Here is a tiny trained network, its code and every weight. The questions are about switching its units off for an input and a class, where a switched-off unit gives its printed mean instead of its output.

import numpy as np


def w(rows, s, z=0):
    codes = np.array(rows[::2]) - 128.0
    scale = np.full(codes.shape[1], s)
    scale[-1] = z or s
    return codes * scale


def f(y):
    return np.maximum(y, 0)


def log_softmax(a):
    a = a - a.max(-1, keepdims=True)
    return a - np.log(np.exp(a).sum(-1, keepdims=True))


def net(x, mask):
    res = np.array(x, float).reshape(1, 7) / 4 @ E
    y = f(res @ A[0][:, :-1].T + A[0][:, -1])
    res = res + np.where(mask, y, B[0][:, -1]) @ B[0][:, :-1]
    return log_softmax(res[-1] @ U[:, :-1].T + U[:, -1])


A, B = {}, {}
E = w([
[135,130,124,124,132,132],'x0',
[121,120,138,123,120,123],'x1',
[126,128,130,130,124,126],'x2',
[60,83,8,82,83,129],'x3',
[43,206,161,102,133,221],'x4',
[168,48,139,184,64,232],'x5',
[135,135,114,138,144,135],'x6',
],0.013)
A[0] = w([
[64,146,144,133,141,180,47],'neuron 1',
[81,95,67,123,111,128,113],'neuron 2',
[124,110,136,114,149,134,30],'neuron 3',
[108,103,63,139,147,152,62],'neuron 4',
[187,155,233,152,166,140,122],'neuron 5',
[57,109,49,129,82,117,128],'neuron 6',
[95,71,81,62,142,157,135],'neuron 7',
[172,132,252,180,165,142,127],'neuron 8',
[205,65,91,140,121,67,52],'neuron 9',
[146,66,123,172,142,90,44],'neuron 10',
[103,141,116,145,156,108,15],'neuron 11',
[195,84,98,157,109,68,43],'neuron 12',
[99,180,140,127,99,189,55],'neuron 13',
[78,154,143,85,148,189,35],'neuron 14',
[105,190,117,87,161,55,3],'neuron 15',
[92,166,155,107,196,36,95],'neuron 16',
[123,128,59,116,125,155,75],'neuron 17',
[57,161,155,101,143,213,80],'neuron 18',
[136,67,135,163,130,193,62],'neuron 19',
[165,134,196,145,156,135,100],'neuron 20',
[133,114,146,101,129,132,103],'neuron 21',
[118,179,95,105,102,80,77],'neuron 22',
[161,178,184,166,146,104,113],'neuron 23',
[94,166,137,142,99,205,70],'neuron 24',
[158,68,143,159,85,216,79],'neuron 25',
[146,60,147,174,108,210,72],'neuron 26',
[147,84,129,117,140,102,25],'neuron 27',
[162,94,148,185,61,194,88],'neuron 28',
[90,98,55,99,90,136,148],'neuron 29',
[126,126,139,151,154,128,37],'neuron 30',
],0.013,0.0055)
B[0] = w([
[158,149,177,169,145,76,190],'neuron 1',
[153,108,104,150,66,170,202],'neuron 2',
[142,131,116,127,130,122,128],'neuron 3',
[127,117,116,137,71,162,172],'neuron 4',
[163,101,78,157,6,183,226],'neuron 5',
[188,109,90,154,43,190,227],'neuron 6',
[181,91,98,154,59,183,205],'neuron 7',
[218,84,78,146,21,195,236],'neuron 8',
[176,208,251,190,171,30,234],'neuron 9',
[151,145,176,174,180,86,187],'neuron 10',
[94,97,129,119,129,131,140],'neuron 11',
[173,219,221,183,171,24,219],'neuron 12',
[142,129,170,181,159,55,195],'neuron 13',
[160,152,190,164,168,66,196],'neuron 14',
[79,115,86,50,219,131,205],'neuron 15',
[16,120,82,3,203,185,230],'neuron 16',
[145,74,90,147,89,139,175],'neuron 17',
[172,172,247,225,154,13,232],'neuron 18',
[85,134,118,78,172,139,209],'neuron 19',
[144,113,90,168,54,169,186],'neuron 20',
[145,145,126,131,137,142,130],'neuron 21',
[98,94,111,81,147,161,173],'neuron 22',
[137,56,72,150,68,164,194],'neuron 23',
[159,179,200,144,163,58,208],'neuron 24',
[24,142,54,35,236,124,253],'neuron 25',
[45,141,92,55,187,139,242],'neuron 26',
[122,134,184,135,117,112,155],'neuron 27',
[47,108,105,21,205,160,244],'neuron 28',
[185,105,101,169,38,211,226],'neuron 29',
[117,124,135,129,108,128,133],'neuron 30',
],0.008,0.015)
U = w([
[166,100,63,166,6,224,138],'0',
[25,121,70,9,253,160,240],'1',
[156,148,232,220,181,2,5],'2',
],0.0098,0.0017)

Each question gives the input, the list of numbers given to net, and the class t.
The units are the neurons (one row each of A and B). Each row of codes is followed by its name. A weight is (code - 128) times the scale printed after its matrix; where a second scale follows, it is the last column's (A, B and U).
mask holds one flag per neuron, in row order. A switched-off neuron (its flag False) gives its mean, the last column of its row in B, instead of its output. The means were averaged over made-up inputs and are rounded, as every weight is.
A unit's drop is (log p(t) with every unit on - log p(t) with that unit switched off) / (log p(t) with every unit on - log p(t) with every unit switched off).
The circuit of an input: a set's keep is (log p(t) with only the set's units on - log p(t) with every unit switched off) / (log p(t) with every unit on - log p(t) with every unit switched off). Starting from the 12 units with the biggest drops (on a tie, the unit counted first), units are removed one at a time, each time the one whose removal leaves the highest keep (on an exact tie, the one counted first), for as long as the keep stays at least 0.8.
units of the circuit, in order: the units of the circuit, biggest drop first
k most important neurons: the k neurons with the biggest drops, biggest first
drop when u is switched off: that unit's drop, to one decimal
input [-4,1,7,-7,3,-6,3], class 0: units of the circuit, in order	[neuron 5]
input [-2,3,-2,6,-8,7,-3], class 2: 3 most important neurons	[neuron 9; neuron 12; neuron 16]
input [-1,0,-7,-8,-5,8,-4], class 0: 3 most important neurons	[neuron 8; neuron 5; neuron 20]
input [3,2,-5,4,6,5,-7], class 2: 3 most important neurons	[neuron 18; neuron 16; neuron 24]
input [-5,6,0,5,-8,7,-5], class 2: 4 most important neurons	[neuron 9; neuron 12; neuron 16; neuron 10]
input [-6,5,8,-3,-7,8,2], class 1: 3 most important neurons	[neuron 28; neuron 25; neuron 26]
input [4,2,-8,7,-8,0,7], class 2: 4 most important neurons	[neuron 9; neuron 12; neuron 8; neuron 10]
input [-2,7,2,8,3,-8,3], class 0: 2 most important neurons	[neuron 6; neuron 29]
input [7,8,7,-6,-1,-8,3], class 1: 2 most important neurons	[neuron 16; neuron 15]
input [6,-1,-3,-6,-6,5,8], class 0: 4 most important neurons	[neuron 8; neuron 5; neuron 18; neuron 20]
input [6,0,-3,0,-2,-1,8], class 2: 2 most important neurons	[neuron 25; neuron 28]
input [7,6,-1,-1,-4,4,-7], class 1: 2 most important neurons	[neuron 18; neuron 28]
input [-2,7,-4,-3,0,-4,-8], class 1: 2 most important neurons	[neuron 16; neuron 29]
input [6,-8,7,-4,-4,1,-5], class 0: units of the circuit, in order	[neuron 8]
input [8,3,-8,4,-8,6,-3], class 2: 2 most important neurons	[neuron 9; neuron 12]
input [2,6,8,-7,-3,6,7], class 0: drop when neuron 5 is switched off	1.6
input [2,-5,-2,-5,5,8,-2], class 1: drop when neuron 25 is switched off	0.2
